Each row is followed by its class.
[-78 -10 -11  30 -41   1   9 -11  -9  -8 -46  31 -13  38   5 -15  35   3
  -2 -16 -17 -20 -28 -21 -13   5 -76   4  14  35 -26 -11 -27 -37  30  24
  13  64  -5 -30   0  -9]
Fodo
[-54  -8  26 -32 -29  42 -17  42 -33 -11 -38  35  -1   1   6 -17  39   5
 -19  -8 -14  -1 -29   3 -23  42 -23  -9  13  17 -24  -9 -11 -13 -20  39
   5  47  13  -9 -15   8]
zuro
[-36   2 -29 -20   9   1 -20 -15  -4 -10 -14  12  24  21 -16   4   1   2
  -2  11   3 -39  -1   6  77 -48   0 -14  33  16  29  -9 -12   4   1  19
   9 -22   8 -38  -6  -6]
zirep
[ 22  20 -25  16  -9  -6   3  -5  27   4  25   2  -2   2  52 -45  66  33
  45 -39  15  16 -38   2 -21  -6  -2  31  13  -9   5  26   6  23 -21   1
   0  28  19 -32  -7  -3]
bod
[-39 -17 -28 -34  17  12  10 -34  26 -34  12  -8  35  20 -13  -3 -25  -3
 -13 -10  13 -37  -9 -14  57 -42   4 -13  25  -6  24  15  -3   1 -16  -5
  17 -15   8 -37  16  38]
vid
[-20  41  25  27  -6 -28 -31   2 -11   1 -19  12 -10  -9 -19   7  -5 -44
   1 -25  11 -19 -31 -27 -12  16 -61   1 -13  14 -17 -28  18 -25   3   9
   6   3  20  -7  28  -5]
bod
[-34  34  28  51  11 -34  33 -37  15  17 -61   3 -16  22  30 -21 -22  -6
  35 -31  31  16  -7 -18 -25 -17   2  -6 -26  26   6  -8   1  -8  28 -35
  36 -45  -4 -50   9 -33]
zak
[ 33 -23  -2 -34  22 -19  11  29 -44  15   4 -17  50  14  31 -78 -27 -14
  -7  33  16  16 -10  19 -16  18  26   2 -13 -25 -36 -36 -19 -31 -15 -46
  32 -16 -20  50  19  15]
Faf
[ 37  -8 -10 -20  31  -4   3  27 -18  11 -10 -36  15   5  60 -74   0  -9
  -8  -9 -10   7  15   5 -49   6  -9  28  -5 -35 -21   0  -9 -13 -44 -13
  21   2 -31  28   6   9]
nare
[  0   3  -1 -51  19   6   7 -31  46   5 -20 -12  31  18  14 -26 -29  -8
  -2 -17  21 -29 -29 -22  45 -25  -4  -1  25  -3   3   4  -9  30 -15   5
   1 -10  -3 -66  25  12]
bod
[  5 -15 -27  15 -23  -3  12 -19  32  -8  24 -17   0  -7  32 -43  51  -1
  23 -17   1  -8 -46 -25 -10 -21  -6  13  43 -47  26   4   1   2 -40   0
  16  26  12 -36 -11 -29]
gime
[-20 -34  22  19  -7  43  -9 -10  12   8 -43  -1 -40  20   6  26  17 -19
 -28 -25 -32 -27 -14 -52   0  13 -55 -16  28   7  17   6  -9  -5   6   7
  13  35   1 -34  10  18]
vid
[ 18 -36 -23  55   1  36  21  26  14  29 -18  10 -13   4  58 -66  29  33
   2 -39  -4   3 -10  -8 -33  21 -25  35  20 -46  -7  26 -10   2 -50 -29
  11  66  -7 -27 -17   3]
Faf
[-51 -19 -25 -32  -6  15  14 -64  20 -46  -2   1  29  20 -19 -38   3 -48
 -21  18  17 -65  -1 -11  46 -46 -15  15  40  -1  27   2  -3   7 -16  -3
  33   2  20 -28  22  50]
vid
[ -22  -31  -11   12  -31    5   48  -37   17    0  -15   25   36  -34
  -10  -15    6  -14  -30   66  -56  -12   31    0   -3    9  -25   22
   -2   -6   22  -31  -14   -9 -114  -17   -6   47  -43   -4    5   30]
Faf
[-113  -18   28   44  -20    7  -12   21    2   -3  -31   12  -13   24
  -34   29   34   -3  -20    5   30  -35  -25  -18   -3   -5  -35  -25
   19   -8    3   23   17  -11   12    7   30   13   26  -36   14   -8]
vid
[-85 -20   2  26 -10   5   9   0  11  10 -41  -8 -11  36  30  21  42   4
  -6  25 -17 -18 -23 -50 -28  -7 -61   3  19   9  17  20 -16 -19   2  26
  29  39  -3 -42   1 -22]
Fodo
[ 35   9  -4  -6  16 -18  24  -7 -29  -1 -20   0  12   5  17  -6  -3 -10
 -13  29   3   4 -21   6 -27   3 -18   4 -14  -1 -21 -16  -1  -8 -19 -34
  13  24 -19  33   5  14]
nideb
[-37 -13  23  29  -1  50   7 -11  50  22 -41  30  -4  -1  19 -21  10   3
 -32   7   9   7 -20  26  -2  17 -39 -21 -12  29  31 -25 -16 -17 -82 -36
 -15   5 -38 -25  -5   9]
Muso
[  3  20   7  23   4 -16  43  -3  33  -8  20 -10   7  18  28  -1 -23 -17
  34 -38   7  29 -17   1 -39  -7   6  20 -18 -10 -35  30  25   2   3 -32
  22  31   7 -22   0  -9]
nideb
[-51 -15  12  43 -20  21  -6  12  34  25 -19  32  10  44  21 -40  46   1
   6  39  14   4  -8   2  -3  -2 -77 -10   0  24  19  11 -30  14 -40 -19
  15 -22 -48 -47  -6   7]
zirep
[-18   2   8   2 -23 -41  -6 -21   5 -24  -1  34   7  17 -39  14   9 -64
  12 -41  56 -19 -17  18  -3  26 -42   6  21   4 -33  11   2 -13   0  26
   3  21  74   0  -9  -8]
zirep
[-31   4  -7  22 -13   5  11  32   3  14  -4 -15  -2  -5  82 -76  75  27
  15 -37   4   5 -43  -3  -7  -7   1  36  10 -27  16   0   1 -14 -31   4
  14  33  13 -35 -11 -43]
Muso
[ -9 -14 -12   7 -31  18 -17  21  25  16 -15  -2  -5  23  49 -56  10  24
  -6 -24  24   6 -23   6 -54   9  -7  14  10 -64 -20   0 -16  -2  -8 -36
   1  69 -13 -27 -11 -37]
Muso
[ 50  11  -3 -17  23 -47  34   4 -47  -9   0  -8  19 -20  14  -8  42   3
   3  32  18  35 -16  15 -20  28  43   5 -26  -8 -17 -45   4   3 -20 -27
   3  -3  11  64 -18   4]
nideb
[ -6   5   9  21  12 -17  20 -22  26   8 -12   7  10   3  19 -23 -33 -28
  19 -30   4  36 -14 -33 -20  17 -20   0 -21 -17  -8   6   9   8 -25 -64
  32 -18 -16 -35  16 -20]
Faf
[-11  33  -2  12   4 -14  30 -17 -15  14 -49   1 -13 -25  32 -34  -1 -34
  15 -31 -49  23  11 -26 -37  -8   3   3 -29  17 -19 -37   9 -17  -3 -26
  27  20 -13 -33   7 -42]
zuro
[  9 -16 -37  -2  -9   7   3 -16   5  -9   9  16  10  -9  26 -15  34   6
   5 -17  -4  13 -35 -25 -33  16 -26  22  28 -44   8  17   0   4 -68 -23
  16  51  -1 -23 -15 -12]
Faf
[ 13  25 -11  28  13 -53  69 -61  34 -16   1 -10  -7   1 -36  45 -28 -56
  20   0  12  -5   3 -10 -14 -36  14   1 -10  -2 -16  19  33  21  39 -47
  24  27  24 -23  23  -8]
nideb
[-15  10   1  34  22 -27   9  27 -14  21 -47  14  -4  24  22 -10   0   0
  34 -18  -6  11   9 -14 -73   7 -38   6 -15   7 -22  12   6   3   9 -25
  21   9 -43 -68  23 -29]
Roz
[ 16  11 -20  20 -28 -10  20 -37  39 -34  32   0  -5  12   7  -2  46 -12
  11 -33  14  13 -57 -29   0 -13 -30  18  32 -34  10  37  12  14 -25  -9
  12  35  36 -17 -14  -5]
nideb
[-50  -8  -1 -10   0  36   9  -3  11  -4   1 -22   9  58  -9  62   6   9
 -12  -5 -34   1 -21  -3 -32  14  20 -40   6  18  21  49   2 -44   6  24
  13  20  12  11 -39  -9]
Roz
[ 19   7   8   3  19   7  -7  37 -47  22   2 -30  27  -3  27 -46  27 -16
 -29  15  18   0  -6   0 -47  39 -16  19 -16 -28 -20 -17 -23 -15 -37 -16
   4   0 -22  53   2   8]
nare
[-40  -7 -38 -38  16  23  33 -25  25 -37 -42  -8  24  24  -4 -32   7 -43
 -20 -20   3 -49 -26 -26  63 -11  11   2  25  -2 -15 -22  -4 -17 -28  17
 -11  28  -4 -32  10  -5]
nideb
[ 29  -4   6 -31  41 -21   1  20 -19   6 -20 -49  22  39  38 -38  -4   6
  -6   9 -15  15   8  27 -56   9  35  -5  -3 -20  -2  -5   6 -56 -16  -2
  40 -16 -11  57  -7 -11]
Roz
[ 42  -4  10  -4  17 -21  10  24 -22  17 -18  -5  12 -10  44 -65   1  30
  -1   5   5   8 -16  -1 -34  22 -27  -2 -27 -36 -10 -10  -7   3 -18 -34
  23  -7 -34  23   6  -2]
gime
[ 72 -19  -6 -20  26 -14  62  22  -8  -5   5 -16  -1  15  35 -50 -19  19
  -3  -1   7  14 -22  18 -15  18  23 -18 -34 -32 -47 -17   0   6   2 -35
   4  26   6  61 -11  57]
nideb
[  9   6 -16   0   9 -17  -5  30 -43   1  10  -4   4   7  -2  -9  21  -9
 -13  35 -10  24 -10 -10 -40 -11  19  -8 -10 -45  14  28  15  -7  -6 -26
  35  12  18  27  -5 -30]
nideb
[ -39  -22   -8   39    9   48    0   22   -5   23  -23   35   28  -11
   12   22   22   -6   -4   37   17   -5  -37  -34  -15   33  -39   -3
   10    0   24  -31  -23  -26 -106  -22  -32    1  -48  -48    3    8]
Faf
[  6  -7 -17  24  -5  -5  -4   0  19   2  -7   6 -27   6  30 -31  68  28
   9 -39  19  -1 -39   7  15  23 -36   5  18 -31  -2  17   9  29 -45  -7
   2  39   8  -1 -23 -26]
zirep
[  5  40   3  19  14 -21  -1  26   5  21  17 -12  11   3  22  17 -27  -2
  33 -44  -4  39  20  -8 -65   6 -19   9 -50  -4 -44  58   5   5  24 -24
  -5  -5 -28 -24  33 -43]
nare
[-49  -5  20   9 -18  30   7  11  18 -13 -16   6 -23   8 -10  41 -13  23
  -3 -30  -4 -20 -25 -31  18  -2 -12 -24  11 -13  11   5   3   6  14  31
   9  28  40 -36 -14  18]
zak
[-41 -17   0  27  15  11  -7  38   1  -1 -13  -8 -30  42  11 -17  30 -12
   6 -49 -39 -12  -7 -29 -24  49 -50  -5  -1  25  -5  42   2  -4   8  26
  11  27 -11 -25   1  -8]
Roz
[-21  30  17  12 -12 -13  13   0  10  11 -29   9  11   1  22 -31 -13 -22
  26 -17   6  38   6 -18 -48  -8  21  -1 -22 -19 -14  10   3   0   8 -30
  22 -12  13 -47  16 -47]
zuro
[-48  -7  47  15 -22  49   2   5  39  20  -8  -2 -33  25   3  53  -7  21
 -37 -21  -4  -3 -42   2 -15  15 -30 -33   0  11  13  44  10 -13  19   5
   5  37   1  -7 -30  -9]
Muso
[ 32  15  -1  -5   2 -15 -31   3 -12   5   9 -24  12  31  34 -73   4  -7
   6  13  17   7 -29  -7 -51  26 -10 -14 -26 -25  -3   0 -19 -42   8 -24
   6 -33 -41  52  17 -36]
gime
[ -8 -25   2 -28  50   8   3  27  23  -5 -15 -34  18  20  16   0 -19  -8
  -7 -31  20 -29 -10  -3  40  10 -15  -7  30  25 -25   0 -16 -12 -26  35
 -23 -29 -36 -24  24  28]
nare
[ 54 -14 -18  13  21  -3   8  53 -52  30 -30 -21   2  14  52 -83  18  25
  -5 -16 -18  21  12   4 -39  30   2  12 -17 -37 -29 -25  -9 -33 -15 -23
   3   0 -31  46 -20 -13]
Roz
[  0   4  12  37 -21  56 -32  -7  42  32 -17  23 -13  -1  -8  29   8  14
 -23  44 -23  15 -10 -23 -49  20 -46 -27 -14 -14  38 -26 -13  12 -63 -40
 -20  27 -45 -18  -9  21]
bod
[-13 -45 -13   1   3  15  34   2  11  21 -42   4  -8  13  67 -62  27  17
   3 -18 -11 -11 -26 -35 -28  32 -12  17  20 -31 -13  -1 -19  16 -57  -4
   2  56 -24 -49 -11  -6]
Faf
[-24  20   0   6 -11 -16   8 -12  22 -36  -6  21 -22  16 -24 -35  12 -68
  13 -36  30  -5 -25   2  -7 -19 -24   2  -2  -1 -43   1  35 -27  20   5
  14   0  50  -3  11 -21]
nideb
[-50 -17   8   2 -38 -11   5 -24  21 -13 -34  24  -2  12   7 -11  69  -8
   6   1   6 -17 -24  -6 -48  35 -46   7  18  18  -6  13 -15   1 -16  21
  14  49   3 -26 -15 -23]
gime
[-31  18  -9  17  17   2  -2  23  -3  18 -18 -18   5  23  11  -1  24 -26
   5 -13  -6  23 -19 -22 -75  23 -22 -21 -23  -6 -27   3 -10  -9  -2 -43
  22  24 -52 -25  26 -40]
nare
[-25  10  -6  13 -21 -35 -65  33 -37 -14  -7  54  -7  20 -29 -30  -9 -47
  11 -37  13   1  13   1 -30  24 -66   0  -6 -11 -28   8  -2 -23   8  11
  13   2  22  -7  -2 -34]
zirep
[-38 -14 -26 -47  14  20 -33  -1  -8 -26 -29   3  36  17   6 -65 -18 -28
 -22  -7   3 -43 -25 -19  20  20  -9   2  20 -20 -16 -61 -24 -36 -46   5
   4  19 -18 -14  20   3]
Faf
[ 37 -14   6 -23  -6 -20  21   4 -15  14 -17  -7  26  -9  45 -57  21  18
   2  28  -7  19  -1  13 -41  36   9  -3 -35 -18 -14 -18 -22  -7 -30 -22
   0   2 -19  47  -4 -10]
gime
[ 24  39 -25  32  10 -46  17 -40  -7  14 -38  20   6  -1 -12  16  -3 -22
  22 -17   6  19   2   5 -20 -12 -23   5 -16  40 -15  15  15   0  32 -64
  28  15 -17 -16  26 -21]
bod
[ 13  -9   0  45 -18  13  15  11  58   7 -29   4 -35  10  29 -47  38  16
  11 -58  -1  27 -27 -14 -19  14 -38  11  15 -41 -11  26  34   3 -30 -29
  21  33 -10 -13 -16  -5]
bod
[-31 -13 -27 -23 -16  20  11 -58  36 -14  -7 -19  47  11 -14   3  13 -21
 -27  -1   7 -37  14  -4  27 -22  16  20  30  -9   2  -8 -25  -5 -18  -9
   1  44  13 -27  10   1]
vid
[-40 -23   6  17 -24   1  -5  -3  10 -11  -1  18  -7  24   2  15  19  14
  -7   2   9 -17  -3 -18 -47   5 -52   0   7 -13   0  37  -7   0  -6   6
  14  33   7 -24  -4  28]
vid
[-47 -11 -40 -58  20   0 -13 -34  16 -38 -23 -16  36  32 -13 -51 -19 -20
  -9   0 -25 -29  25   6  43 -31  47 -11  22  -4  23 -20  -5  -3 -20   9
  22 -18  19 -23   1  -6]
Roz
[ 34 -23   1 -48  19 -10  23  37 -26   5 -32 -22  22  18  52 -65  16  35
 -29  28  -8  18   7  20 -27  30  22   9 -25 -34 -42  -9 -11   5 -20 -19
  18  31 -20  64 -20  10]
nideb
[ 24 -12   8   5  24 -23  10  58 -54  35   5 -18  20  13  48 -14   0  15
   4  11  -4  25   6  10  -3  16  -8   9 -14  -7 -10  22   5 -23 -13 -10
  24 -28 -27  47 -30 -11]
zirep
[-48   7  12  20  19 -19  -5   3   2  14 -19   7   3   7  24 -36  11  -3
   9 -33   3  27 -14 -12 -34 -17 -20 -13 -17   3   0  -9  10  -5 -23 -42
  51 -22 -16 -56  14 -29]
vid
[-13 -11  34  29  -5  41  19 -13  59  19 -40  25 -25  -1  32 -44  -5 -16
 -15  23   9 -18 -12 -10 -17 -10 -66  -5  -8  -1  32 -30  -8   5 -56 -26
 -13  -8 -48 -54  18  31]
Muso
[-22 -24 -14  39 -20  40   4   0  16  14 -39  24 -18 -20  43 -16  -3   3
   6  46   8  -6  12 -33 -24   9 -60  20 -12 -11 -10 -66 -19  28 -77 -47
 -28  15 -60 -38 -10  25]
zak
[-15  -2  -6   7 -18  -4   0 -11  22   8  27 -24   2  18  30 -66  28 -16
  -3 -43   1  20 -29 -16 -33  -4 -12  16  26 -40  -1  38  -5   9 -45  -6
  22   3 -12 -26 -12 -36]
nare
[  9  44   6  31   0 -62  31 -16  16  16  15 -25  19  12  22  21 -22 -10
  46  -7 -12  36 -18 -34 -29 -20 -10   0 -35   3   3  43  27   1  29 -47
  37 -16 -25 -26  37 -26]
bod
[-90 -27   0  -5 -14   6   0  14  -9 -18 -17  -9  -7  42   2  -3  27   4
  -4  -4 -53 -34 -14 -22 -12  22  -5 -17  19  22  11  -7  -6 -12 -12  55
  11  39  -3 -31 -25   4]
Roz
[  8  23  33  -3   3  -7  13 -38  40  12 -18   1  12   8  11  19 -59 -29
  -2 -10  30  13  -2   4 -44  16 -10   4 -25  -8   1  16   3   2  -4 -53
  -5   8 -32 -24  25 -24]
Muso
[-53  13  -4  19 -10  18  18 -22  -6 -10 -24   9  -3  16 -13   5  43 -29
 -19 -19 -11 -27 -25 -19 -20  11 -46  -2  10  23   9  25  -9 -16 -19  17
  10  30 -12 -17   2   5]
nare
[-79  -6  -2  18 -12  31  -4   9  -5  -5 -37   3   0  33  -4  52   2   5
 -12 -12   6 -14 -31 -30   1  10 -29 -16  18  26   4  16  -6 -49  -3  16
  10  11 -24 -22 -26 -21]
zak
[  9 -24   0 -22   7   2  13   2  -4  -8 -26 -13   0  42  14 -57   2 -20
 -11  20 -16  17  -1   7 -36  27   1 -19  -7 -22   0  11  13 -30 -33 -23
  18 -26 -35  52  -4  -3]
Roz
[-48   7  32  10 -13   8  13  -5  13  32 -48  -8  -2  20  17  42   9  -8
 -19   4  -5 -16 -37 -33 -21   4 -45  -7   6  18  -2  30  15 -30 -14  21
  15  15  -8 -21 -12 -18]
bod
[-39  -2  -6  53 -21 -14 -28  17 -17  -6  -2  37 -30  35 -15 -26 -18 -34
  12 -42  74 -17 -32   7 -21   4 -38  -4  14  13 -25   3  -7 -29  69 -20
   1   1  28 -24  -8  -6]
Muso
[  1  -7  -7  27  -2  24   6  51   2   9  17  20  -9   3  45 -43  21  36
  18 -44  28   6 -45   7  -4 -13 -24   9  13 -22   9  12  -4   5   4 -14
   9  23  15 -47 -10  21]
Muso
[-41   4   5  10 -10 -45 -10 -45 -37 -13 -13  31 -27  12 -46  26 -20 -62
   0  -7  40  -1 -37  -5  -4 -15 -31 -28  20  38 -17 -34   5 -40  46   7
  19 -24  63  12  -6 -21]
Fodo
[-28   0  14 -31  14 -13  31  22  11   7 -22 -10  15  31  52 -37 -21 -24
  28  -6  -4  30 -23 -15 -39  -1  25  -2 -23 -19 -39  28  19   9 -15 -22
  17   7 -24 -44  29 -51]
nideb
[-15  -8 -29  24 -16   8  -4  11   5  17  -8  -2 -13   1  44 -82  23  23
   2 -20  20  12 -20 -17 -30  -9 -17  14   7 -53 -16 -30 -14  15 -40 -38
  22  25 -17 -33 -26 -29]
zak
[-31  41  -3  55  25 -40 -13 -10 -15  14  -6 -23  -2  20  23  12 -33  -5
  29 -15  37  21   7   0 -72 -20  17  11 -16 -14  -5  35  22  -4  20 -52
  35 -30 -12 -10  -3 -46]
nare
[-30   0   1  54 -20   4   2   2  40   2  -8  30  -6   8  13 -29  18   9
  24  12  38   4 -31 -18 -10   8 -52   8   4  -2   5  -9  13  12 -60 -28
 -21 -24 -55 -41  -2  23]
bod
[-20  15  -7  10  28 -25  21 -22   1   9 -12  -9  18   8  16  12 -36 -28
  36 -22 -15  17  -7 -27 -15 -15  30   2  -1  12   2  -3  13 -21   9 -33
  30 -16 -24 -55  21 -44]
Faf
[ 52 -22  17  10   0 -19  43  -1 -26  19  -4 -20  -1  -8  21  -8 -27   2
 -24  -5 -26  21   3 -20 -21  12 -14  -4  -3 -34   2  10 -10   7 -26 -18
  15  -5 -10  35 -21  39]
nare
[ 10  -3 -10  21  17 -11   7  57 -44  24   5 -20  17  15  38 -78  18   6
  -7  -9 -30  20  12 -18 -36  55 -25  17 -40 -26 -14  18  -7 -18 -41 -18
  -2 -11 -60  29   1 -24]
Roz
[-22   2 -14 -36  20  14  32 -36   9  -6 -32 -11  22  16  39 -86  19 -31
 -15 -17   3 -26  -7  -2   2 -12  20  24  31   4  21  35 -11  -8 -48  17
  27   8   3 -30   1 -12]
zuro
